Here is a tiny trained network, its code and every weight. The questions are about switching its units off for an input and a target symbol, where a switched-off unit gives its printed mean instead of its output.

import numpy as np


def w(rows, s, z=0):
    codes = np.array(rows[::2]) - 128.0
    scale = np.full(codes.shape[1], s)
    scale[-1] = z or s
    return codes * scale


def norm(h):
    return h / np.sqrt((h * h).mean(-1, keepdims=True) + 1e-5)


def softmax(a):
    e = np.exp(a - a.max(-1, keepdims=True))
    return e / e.sum(-1, keepdims=True)


def log_softmax(a):
    a = a - a.max(-1, keepdims=True)
    return a - np.log(np.exp(a).sum(-1, keepdims=True))


def net(x, mask):
    ids = ['ΓΔΘΛΦαβτ'.index(c) for c in x.split()]
    T = len(ids)
    res = E[ids] + P[:T]
    u = 0
    for l in range(3):
        r = norm(res)
        for j in range(2):
            rows = slice(4 * j, 4 * j + 4)
            q, k, v = (r @ M[l][rows].T for M in (Q, K, V))
            z = softmax(np.where(np.tri(T) > 0, q @ k.T / 4**0.5, -1e9)) @ v
            o = O[l][rows]
            res = res + np.where(mask[u + j], z, o[:, -1]) @ o[:, :-1]
        u += 2
    return log_softmax(norm(res)[-1] @ U[:, :-1].T + U[:, -1])


Q, K, V, O = {}, {}, {}, {}
E = w([
[105,81,121,178,176,197,139,89,124,118,159,128],'Γ',
[111,66,85,174,122,185,103,103,121,125,134,170],'Δ',
[210,141,220,192,63,127,155,128,95,122,63,182],'Θ',
[229,101,151,205,77,57,114,117,155,132,105,53],'Λ',
[61,150,159,174,135,14,122,118,167,130,147,156],'Φ',
[180,110,127,118,147,87,132,171,113,165,254,201],'α',
[126,96,138,91,158,127,80,137,94,31,109,96],'β',
[101,115,153,62,92,130,108,89,127,196,113,97],'τ',
],0.0089)
P = w([
[71,108,149,148,65,190,143,255,135,108,127,108],'0',
[87,55,215,185,120,150,83,169,98,125,153,130],'1',
[90,41,171,142,134,136,134,172,157,110,137,125],'2',
[112,82,192,166,130,129,95,139,77,128,139,150],'3',
[112,55,141,123,147,122,134,137,171,110,133,136],'4',
[131,91,170,148,146,106,86,106,81,137,133,151],'5',
[131,73,116,107,153,106,132,113,164,117,132,133],'6',
[146,126,148,135,165,102,75,81,80,139,134,159],'7',
[146,104,100,94,159,96,127,83,162,121,130,133],'8',
[167,158,126,125,173,87,79,61,88,135,128,157],'9',
[169,134,76,86,167,82,140,59,161,108,125,145],'10',
[178,172,100,109,163,69,116,29,94,119,138,175],'11',
[180,143,54,68,168,62,156,32,166,110,128,161],'12',
],0.007)
Q[0] = w([
[143,98,153,179,165,107,139,128,135,111,182,157],'L0H0',
[103,118,83,126,126,128,104,159,96,100,115,135],'L0H0',
[168,164,152,154,118,94,157,148,144,125,137,122],'L0H0',
[166,116,129,189,138,142,150,114,145,101,100,114],'L0H0',
[73,223,150,104,67,210,176,232,105,178,87,84],'L0H1',
[144,159,174,180,135,128,86,87,1,135,123,159],'L0H1',
[138,137,205,98,98,90,126,165,107,125,110,119],'L0H1',
[182,240,141,177,81,91,201,162,159,182,148,143],'L0H1',
],0.0093)
K[0] = w([
[167,139,101,193,149,92,126,149,130,108,150,221],'L0H0',
[117,88,152,123,191,162,150,161,99,55,134,114],'L0H0',
[91,133,121,191,80,125,149,188,177,174,207,131],'L0H0',
[139,124,66,192,62,108,118,183,153,92,76,165],'L0H0',
[35,61,176,188,109,228,98,230,114,125,104,116],'L0H1',
[168,195,207,155,145,99,41,49,6,148,142,151],'L0H1',
[98,92,203,184,64,178,163,148,136,186,112,140],'L0H1',
[134,100,165,254,115,150,143,229,121,113,152,151],'L0H1',
],0.0077)
V[0] = w([
[155,115,114,124,128,107,122,125,142,132,127,152],'L0H0',
[115,100,131,70,98,107,127,124,157,149,118,113],'L0H0',
[154,106,139,124,173,122,161,110,127,76,135,116],'L0H0',
[109,143,117,141,163,137,131,145,134,66,132,113],'L0H0',
[109,168,132,153,130,91,147,139,139,188,150,143],'L0H1',
[124,143,176,47,137,120,145,141,116,134,144,94],'L0H1',
[112,100,134,97,166,110,98,144,111,2,124,140],'L0H1',
[147,148,136,75,138,84,89,189,99,81,110,90],'L0H1',
],0.0073)
O[0] = w([
[122,104,125,130,131,94,110,176,113,144,123,126,136],'L0H0',
[107,155,128,138,104,157,77,89,74,169,129,125,133],'L0H0',
[127,133,172,149,201,133,93,167,131,93,165,144,165],'L0H0',
[165,144,162,128,169,154,159,147,133,70,132,133,144],'L0H0',
[104,113,145,122,113,162,103,164,240,142,158,116,89],'L0H1',
[159,122,218,145,131,173,135,114,100,79,199,137,148],'L0H1',
[105,178,104,190,91,102,94,82,1,107,146,121,253],'L0H1',
[92,130,130,120,105,163,139,80,73,53,175,139,194],'L0H1',
],0.0063,0.006)
Q[1] = w([
[211,68,177,135,170,188,79,86,83,115,138,168],'L1H0',
[90,27,96,185,182,61,28,68,157,166,170,153],'L1H0',
[147,87,72,130,154,201,170,154,162,93,95,120],'L1H0',
[81,157,151,75,89,144,128,146,144,136,252,152],'L1H0',
[255,41,153,103,127,156,135,88,126,137,80,122],'L1H1',
[132,91,150,61,133,217,132,139,110,114,187,138],'L1H1',
[203,205,195,106,6,122,171,130,127,92,93,61],'L1H1',
[75,149,119,116,153,106,104,91,78,105,151,132],'L1H1',
],0.0095)
K[1] = w([
[184,137,111,78,137,129,50,49,101,192,137,177],'L1H0',
[179,213,120,51,176,35,82,86,146,90,155,145],'L1H0',
[137,97,93,106,95,122,221,153,254,216,179,170],'L1H0',
[49,81,143,77,147,200,48,186,85,76,195,102],'L1H0',
[135,202,47,68,85,188,188,134,172,229,95,149],'L1H1',
[123,33,193,119,116,123,82,58,158,199,141,133],'L1H1',
[121,104,159,191,63,216,134,181,126,120,113,50],'L1H1',
[157,108,134,96,170,104,91,73,72,113,124,102],'L1H1',
],0.0073)
V[1] = w([
[70,112,2,134,152,80,117,71,181,190,152,183],'L1H0',
[66,147,190,146,90,45,119,72,202,164,116,42],'L1H0',
[227,86,104,103,117,156,126,133,104,205,243,119],'L1H0',
[174,129,105,38,56,118,62,92,115,157,87,165],'L1H0',
[146,74,142,144,174,132,117,112,100,161,115,204],'L1H1',
[229,70,74,186,136,136,103,163,139,55,97,25],'L1H1',
[187,96,187,111,47,74,65,108,125,146,105,38],'L1H1',
[123,107,129,104,132,250,124,62,75,138,26,146],'L1H1',
],0.0049)
O[1] = w([
[106,126,189,204,140,174,135,203,56,123,99,137,2],'L1H0',
[25,180,227,100,142,150,154,119,124,127,115,201,98],'L1H0',
[232,65,155,77,135,191,130,128,78,80,121,143,107],'L1H0',
[81,28,166,106,88,134,108,171,127,111,131,124,116],'L1H0',
[107,154,167,103,173,105,114,125,178,177,152,115,165],'L1H1',
[128,155,127,84,75,150,146,83,3,140,184,129,93],'L1H1',
[127,149,65,190,160,82,141,126,81,67,171,126,185],'L1H1',
[186,53,136,91,195,128,163,196,103,154,171,145,120],'L1H1',
],0.0058,0.0041)
Q[2] = w([
[61,163,98,127,139,186,148,220,132,143,189,134],'L2H0',
[43,133,98,139,225,250,35,96,129,130,215,177],'L2H0',
[101,127,91,182,136,238,160,88,117,98,31,118],'L2H0',
[104,79,149,90,107,153,183,153,129,164,3,117],'L2H0',
[61,109,68,181,119,69,87,170,165,99,148,146],'L2H1',
[174,106,162,175,80,103,186,199,125,57,32,142],'L2H1',
[42,134,71,101,164,232,73,136,103,174,131,129],'L2H1',
[134,178,85,174,162,207,96,103,98,68,196,148],'L2H1',
],0.0079)
K[2] = w([
[63,140,197,164,160,36,89,116,149,152,167,155],'L2H0',
[97,95,169,148,231,117,87,73,134,124,123,194],'L2H0',
[135,96,87,193,128,158,146,58,179,163,53,151],'L2H0',
[94,99,127,93,70,169,165,162,161,177,112,106],'L2H0',
[84,185,85,161,172,116,137,109,161,102,146,97],'L2H1',
[111,130,132,193,43,191,205,193,140,124,151,115],'L2H1',
[122,107,155,144,254,126,118,72,96,126,97,149],'L2H1',
[167,174,141,145,164,104,127,67,88,35,146,131],'L2H1',
],0.0094)
V[2] = w([
[87,72,42,89,127,174,99,109,129,205,133,101],'L2H0',
[86,178,116,106,109,203,154,214,79,75,222,107],'L2H0',
[102,104,184,100,131,206,100,77,62,76,3,58],'L2H0',
[164,184,128,115,202,165,145,85,136,129,111,108],'L2H0',
[160,67,187,76,124,61,90,65,129,150,157,190],'L2H1',
[59,120,123,129,201,83,114,141,135,158,175,113],'L2H1',
[126,162,107,134,81,39,152,129,158,179,109,155],'L2H1',
[77,194,243,51,95,181,151,133,70,98,125,175],'L2H1',
],0.0051)
O[2] = w([
[102,209,155,100,106,127,193,139,71,132,88,76,26],'L2H0',
[47,144,61,126,207,75,89,105,172,190,175,156,255],'L2H0',
[191,160,35,104,52,56,128,107,194,185,134,64,245],'L2H0',
[115,78,172,93,35,79,111,132,150,155,114,165,96],'L2H0',
[42,96,46,107,61,117,128,184,148,166,145,132,225],'L2H1',
[199,137,69,81,57,82,123,106,162,153,125,108,172],'L2H1',
[162,50,97,107,174,159,88,139,180,125,198,117,164],'L2H1',
[133,79,140,136,114,189,167,142,3,143,59,113,33],'L2H1',
],0.0052,0.0037)
U = w([
[211,221,225,72,179,140,191,91,136,190,163,95,88],'Γ',
[166,132,68,191,183,92,167,255,91,185,64,85,90],'Δ',
[140,111,55,87,123,68,94,131,212,187,185,115,174],'Θ',
[70,79,151,7,62,166,152,159,89,180,107,126,253],'Λ',
[13,188,177,157,140,144,99,96,175,112,53,161,68],'Φ',
[216,103,133,161,38,180,110,103,176,81,50,72,58],'α',
[122,149,69,133,99,128,128,59,15,79,175,131,146],'β',
[172,61,172,128,203,189,129,210,140,68,202,180,143],'τ',
],0.0054,0.0015)

Each question gives the input, a string of symbols that net reads in full, and the target symbol t.
The units are the heads (4 rows each of Q, K, V and O). Each row of codes is followed by its name. A weight is (code - 128) times the scale printed after its matrix; where a second scale follows, it is the last column's (O and U).
mask holds one flag per head, layer by layer. A switched-off head (its flag False) gives its mean, the last column of its rows in O, instead of its output. The means were averaged over made-up inputs and are rounded, as every weight is.
A unit's drop is (log p(t) with every unit on - log p(t) with that unit switched off) / (log p(t) with every unit on - log p(t) with every unit switched off).
The circuit of an input: a set's keep is (log p(t) with only the set's units on - log p(t) with every unit switched off) / (log p(t) with every unit on - log p(t) with every unit switched off). Starting from all 6 units, units are removed one at a time, each time the one whose removal leaves the highest keep (on an exact tie, the one counted first), for as long as the keep stays at least 0.8.
circuit, biggest first: the units of the circuit, biggest drop first
most important unit: the unit with the biggest drop
which heads matter: for each layer, one digit per head in row order, 1 if its drop is at least 0.15 and else 0, layers parted by /
drop of u: that unit's drop, to one decimal
input Γ β β α Δ Γ Γ, target Δ: circuit, biggest first	(L0H1, L1H0)
input β Λ Γ τ β Θ α β Θ, target Θ: circuit, biggest first	(L0H1, L2H1)
input Δ α β β Φ β β Θ, target Γ: which heads matter	01 / 01 / 11
input β β Φ Λ Φ Γ Γ, target Φ: circuit, biggest first	(L1H0, L0H1)
input Γ τ Φ Φ Φ Φ τ Φ, target Φ: circuit, biggest first	(L1H0, L0H1)
input Φ Λ Θ, target α: most important unit	L0H1
input Δ β Λ Γ Θ, target Γ: circuit, biggest first	(L2H1, L2H0, L0H1)
input Θ τ Θ Φ β β Φ Λ, target τ: circuit, biggest first	(L1H0, L0H1, L2H0)
input Λ β Φ β Λ Λ Φ Φ β Φ Λ, target β: which heads matter	00 / 11 / 00
input β β Δ Λ Θ, target Θ: which heads matter	01 / 00 / 00
input Δ Λ Γ τ Φ τ τ Θ α Δ Γ, target α: circuit, biggest first	(L2H0, L1H1, L0H1)
input Θ Φ α Γ Λ, target τ: which heads matter	00 / 10 / 10
input β Λ α β β α β τ Γ, target τ: which heads matter	01 / 00 / 00
input β Φ β Λ Φ Δ, target Φ: which heads matter	01 / 10 / 00
input Λ Λ Θ, target β: circuit, biggest first	(L1H1)
input Θ α β Λ β Δ Λ Γ, target Λ: circuit, biggest first	(L0H1, L1H0, L1H1, L2H1)
input Γ Λ β α α Φ β Λ α Λ, target Λ: circuit, biggest first	(L1H1, L1H0, L0H1, L2H1)
input Δ β Γ, target β: which heads matter	01 / 00 / 00
input β β Γ Φ τ τ β Γ α Δ, target α: which heads matter	01 / 11 / 10
input Δ α τ, target Λ: most important unit	L0H0
input Γ Δ α Γ Θ, target Λ: which heads matter	00 / 11 / 00
input Γ Θ Λ, target Λ: which heads matter	01 / 11 / 00
input Φ τ α, target τ: which heads matter	00 / 00 / 10
input Λ Φ Λ, target β: drop of L1H0	0.1
input α Λ Θ Φ, target Φ: drop of L0H1	0.3
input β Θ Φ Γ τ Δ, target τ: drop of L0H1	0.2
input β α β Φ α Φ Δ, target α: drop of L2H0	0.3
input τ Λ τ α Λ Λ Λ, target Δ: most important unit	L0H1
